Below are the code and all the weights of a small trained network. Each question names an input and a class and asks about switching units off, where a switched-off unit gives its printed mean instead of its output.

import numpy as np


def w(rows, s, z=0):
    codes = np.array(rows[::2]) - 128.0
    scale = np.full(codes.shape[1], s)
    scale[-1] = z or s
    return codes * scale


def norm(h):
    return h / np.sqrt((h * h).mean(-1, keepdims=True) + 1e-5)


def f(y):
    return np.maximum(y, 0)


def log_softmax(a):
    a = a - a.max(-1, keepdims=True)
    return a - np.log(np.exp(a).sum(-1, keepdims=True))


def net(x, mask):
    res = np.array(x, float).reshape(1, 5) / 4 @ E
    u = 0
    for l in range(4):
        y = f(norm(res) @ A[l][:, :-1].T + A[l][:, -1])
        res = res + np.where(mask[u : u + 4], y, B[l][:, -1]) @ B[l][:, :-1]
        u += 4
    return log_softmax(norm(res)[-1] @ U[:, :-1].T + U[:, -1])


A, B = {}, {}
E = w([
[149,146,176,89,24],'x0',
[106,69,199,95,75],'x1',
[110,203,77,23,114],'x2',
[67,147,218,55,162],'x3',
[253,132,177,122,139],'x4',
],0.0066)
A[0] = w([
[167,171,165,98,55,166],'0.n0',
[92,99,75,24,11,5],'0.n1',
[68,72,94,3,221,45],'0.n2',
[89,130,74,84,60,109],'0.n3',
],0.0055,0.0029)
B[0] = w([
[109,94,162,71,154,255],'0.n0',
[32,173,145,254,87,215],'0.n1',
[155,9,83,140,151,235],'0.n2',
[48,127,31,168,185,210],'0.n3',
],0.0076,0.0024)
A[1] = w([
[94,8,139,168,126,216],'1.n0',
[132,2,220,90,32,6],'1.n1',
[169,175,115,166,165,206],'1.n2',
[128,238,98,146,183,74],'1.n3',
],0.0071,0.0015)
B[1] = w([
[205,15,124,154,32,253],'1.n0',
[248,244,74,97,86,227],'1.n1',
[51,98,73,101,94,201],'1.n2',
[174,20,2,98,79,198],'1.n3',
],0.0068,0.0044)
A[2] = w([
[141,163,118,99,179,188],'2.n0',
[59,151,191,125,3,2],'2.n1',
[80,121,141,12,112,24],'2.n2',
[202,69,137,182,187,162],'2.n3',
],0.0073,0.00091)
B[2] = w([
[123,105,87,149,106,168],'2.n0',
[153,202,122,152,137,207],'2.n1',
[133,111,181,160,63,200],'2.n2',
[1,107,164,125,78,253],'2.n3',
],0.0099,0.004)
A[3] = w([
[213,9,211,219,111,252],'3.n0',
[117,212,177,37,18,137],'3.n1',
[138,59,58,183,114,177],'3.n2',
[47,154,238,13,1,176],'3.n3',
],0.0045,0.0036)
B[3] = w([
[19,65,234,2,231,255],'3.n0',
[188,164,154,172,118,201],'3.n1',
[41,128,217,21,7,232],'3.n2',
[236,104,88,203,224,230],'3.n3',
],0.0058,0.0054)
U = w([
[135,182,153,136,158,2],'0',
[183,127,179,77,213,107],'1',
[103,132,4,64,54,164],'2',
[145,156,142,179,150,31],'3',
[242,139,205,74,12,175],'4',
[140,248,129,193,71,151],'5',
[38,34,180,127,79,204],'6',
],0.012,0.0053)

Each question gives the input, the list of numbers given to net, and the class t.
The units are the neurons (one row each of A and B). Each row of codes is followed by its name. A weight is (code - 128) times the scale printed after its matrix; where a second scale follows, it is the last column's (A, B and U).
mask holds one flag per neuron, layer by layer. A switched-off neuron (its flag False) gives its mean, the last column of its row in B, instead of its output. The means were averaged over made-up inputs and are rounded, as every weight is.
A unit's drop is (log p(t) with every unit on - log p(t) with that unit switched off) / (log p(t) with every unit on - log p(t) with every unit switched off).
The circuit of an input: a set's keep is (log p(t) with only the set's units on - log p(t) with every unit switched off) / (log p(t) with every unit on - log p(t) with every unit switched off). Starting from the 12 units with the biggest drops (on a tie, the unit counted first), units are removed one at a time, each time the one whose removal leaves the highest keep (on an exact tie, the one counted first), for as long as the keep stays at least 0.8.
units of the circuit, in order: the units of the circuit, biggest drop first
unit that matters most: the unit with the biggest drop
k most important neurons: the k neurons with the biggest drops, biggest first
top k neurons in layer l: the k neurons of layer l with the biggest drops, biggest first
drop when u is switched off: that unit's drop, to one decimal
input [-4,-3,7,6,6], class 2: units of the circuit, in order -> [1.n3]
input [5,-1,-2,-1,-8], class 5: units of the circuit, in order -> [2.n1; 3.n0; 1.n3]
input [2,2,1,-3,0], class 5: units of the circuit, in order -> [0.n1; 2.n1]
input [0,6,6,6,-2], class 4: 2 most important neurons -> [2.n2; 0.n2]
input [-5,4,6,-1,7], class 1: units of the circuit, in order -> [1.n0; 3.n2]
input [7,-6,-5,8,-8], class 5: units of the circuit, in order -> [2.n1; 3.n0]
input [-1,2,-3,2,8], class 1: 3 most important neurons -> [3.n0; 3.n2; 3.n3]
input [7,1,8,3,1], class 5: 2 most important neurons -> [0.n1; 2.n1]
input [0,-6,0,4,-2], class 2: 3 most important neurons -> [3.n0; 1.n0; 0.n0]
input [-4,-5,-2,-3,6], class 6: 2 most important neurons -> [1.n1; 2.n3]
input [8,3,1,1,0], class 5: 2 most important neurons -> [0.n1; 2.n1]
input [0,-6,-1,-1,4], class 2: top 2 neurons in layer 1 -> [1.n2; 1.n0]
input [-3,2,2,6,5], class 1: 2 most important neurons -> [3.n3; 3.n2]
input [8,7,-7,-2,-3], class 4: unit that matters most -> 1.n1
input [4,7,-1,-2,-6], class 4: 4 most important neurons -> [1.n0; 2.n1; 1.n1; 2.n3]
input [-3,-5,0,-7,8], class 2: top 2 neurons in layer 0 -> [0.n2; 0.n0]
input [-8,-8,0,8,6], class 6: top 2 neurons in layer 2 -> [2.n3; 2.n1]
input [5,0,7,-4,1], class 5: top 2 neurons in layer 0 -> [0.n1; 0.n0]
input [6,8,2,7,-7], class 4: top 2 neurons in layer 2 -> [2.n2; 2.n3]
input [-8,-8,-4,0,8], class 6: units of the circuit, in order -> [2.n3]
input [-2,-4,5,3,5], class 2: top 2 neurons in layer 1 -> [1.n0; 1.n3]
input [-8,1,0,-5,5], class 6: drop when 2.n0 is switched off -> 0.0
